Below is a small trained network, with its code and all its weights. Each question gives an input and a class and asks what happens when units are switched off, that is, made to give their printed mean instead of their output.

import numpy as np


def w(rows, s, z=0):
    codes = np.array(rows[::2]) - 128.0
    scale = np.full(codes.shape[1], s)
    scale[-1] = z or s
    return codes * scale


def norm(h):
    return h / np.sqrt((h * h).mean(-1, keepdims=True) + 1e-5)


def f(y):
    return y / 2 * (1 + np.tanh(0.7978845608 * (y + 0.044715 * y**3)))


def log_softmax(a):
    a = a - a.max(-1, keepdims=True)
    return a - np.log(np.exp(a).sum(-1, keepdims=True))


def net(x, mask):
    res = np.array(x, float).reshape(1, 4) / 4 @ E
    u = 0
    for l in range(2):
        y = f(norm(res) @ A[l][:, :-1].T + A[l][:, -1])
        res = res + np.where(mask[u : u + 4], y, B[l][:, -1]) @ B[l][:, :-1]
        u += 4
    return log_softmax(norm(res)[-1] @ U[:, :-1].T + U[:, -1])


A, B = {}, {}
E = w([
[254,102,28,199,154,92,148,99,141,91],'x0',
[117,65,146,153,145,88,157,70,175,130],'x1',
[144,195,78,75,166,183,167,57,120,128],'x2',
[149,97,87,138,125,128,248,142,40,86],'x3',
],0.0087)
A[0] = w([
[33,202,152,47,187,195,96,66,142,195,67],'L0N1',
[160,254,86,144,92,117,60,203,47,7,254],'L0N2',
[51,13,245,48,90,76,174,62,159,228,97],'L0N3',
[108,164,12,119,81,137,136,21,102,113,14],'L0N4',
],0.0059,0.0017)
B[0] = w([
[58,97,116,165,98,156,101,110,100,196,255],'L0N1',
[119,85,183,174,92,140,165,130,169,192,213],'L0N2',
[150,88,157,73,153,59,53,210,122,5,235],'L0N3',
[213,66,153,165,167,88,134,85,117,22,177],'L0N4',
],0.011,0.0062)
A[1] = w([
[169,101,156,115,123,94,203,150,21,104,198],'L1N1',
[175,50,121,97,140,80,82,237,188,134,249],'L1N2',
[142,124,130,106,140,86,9,94,168,165,217],'L1N3',
[128,102,92,171,254,117,198,65,153,28,26],'L1N4',
],0.0072,0.0018)
B[1] = w([
[71,195,111,92,117,163,56,120,138,133,224],'L1N1',
[115,179,74,81,139,80,160,162,130,119,254],'L1N2',
[14,149,161,140,105,218,139,107,94,134,231],'L1N3',
[145,134,114,135,247,106,96,54,93,124,250],'L1N4',
],0.012,0.0064)
U = w([
[229,68,161,190,158,139,200,121,212,128,117],'0',
[187,128,75,128,221,130,138,22,77,101,86],'1',
[14,139,162,118,73,238,121,137,124,214,182],'2',
[129,129,141,94,123,29,119,217,159,1,182],'3',
[228,56,232,102,75,191,158,70,131,103,1],'4',
],0.0097,0.0057)

Each question gives the input, the list of numbers given to net, and the class t.
The units are the neurons (one row each of A and B). Each row of codes is followed by its name. A weight is (code - 128) times the scale printed after its matrix; where a second scale follows, it is the last column's (A, B and U).
mask holds one flag per neuron, layer by layer. A switched-off neuron (its flag False) gives its mean, the last column of its row in B, instead of its output. The means were averaged over made-up inputs and are rounded, as every weight is.
A unit's drop is (log p(t) with every unit on - log p(t) with that unit switched off) / (log p(t) with every unit on - log p(t) with every unit switched off).
The circuit of an input: a set's keep is (log p(t) with only the set's units on - log p(t) with every unit switched off) / (log p(t) with every unit on - log p(t) with every unit switched off). Starting from all 8 units, units are removed one at a time, each time the one whose removal leaves the highest keep (on an exact tie, the one counted first), for as long as the keep stays at least 0.8.
circuit, biggest first: the units of the circuit, biggest drop first
unit that matters most: the unit with the biggest drop
top k neurons: the k neurons with the biggest drops, biggest first
k most important neurons of layer l: the k neurons of layer l with the biggest drops, biggest first
drop when u is switched off: that unit's drop, to one decimal
input [3,7,1,-8], class 2: unit that matters most : L1N3
input [-6,-1,-5,-3], class 3: top 2 neurons : [L0N3, L1N2]
input [4,-4,-5,-7], class 2: top 2 neurons : [L1N3, L0N3]
input [0,0,-6,6], class 2: top 2 neurons : [L1N1, L0N3]
input [1,-8,2,7], class 2: top 4 neurons : [L1N1, L0N2, L0N3, L1N4]
input [-5,-5,-7,0], class 3: circuit, biggest first : [L0N1, L1N2]
input [5,4,-7,5], class 1: top 3 neurons : [L0N3, L1N4, L0N2]
input [2,-6,1,8], class 2: top 3 neurons : [L1N1, L0N2, L0N3]
input [7,-8,0,-5], class 0: 2 most important neurons of layer 0 : [L0N2, L0N3]
input [2,-8,-7,2], class 2: top 4 neurons : [L0N3, L0N2, L0N4, L1N4]
input [-5,3,-4,-7], class 3: top 4 neurons : [L0N3, L1N2, L1N1, L0N2]
input [-2,-1,-6,-4], class 3: 2 most important neurons of layer 0 : [L0N3, L0N1]
input [-5,-5,-8,4], class 3: 2 most important neurons of layer 1 : [L1N3, L1N2]
input [-5,6,-6,-3], class 3: top neuron : [L0N3]
input [-8,5,-6,7], class 3: drop when L0N3 is switched off : 0.1
input [-5,-2,-7,3], class 3: drop when L0N3 is switched off : 0.0
input [-7,4,-4,-3], class 3: drop when L0N3 is switched off : 1.5
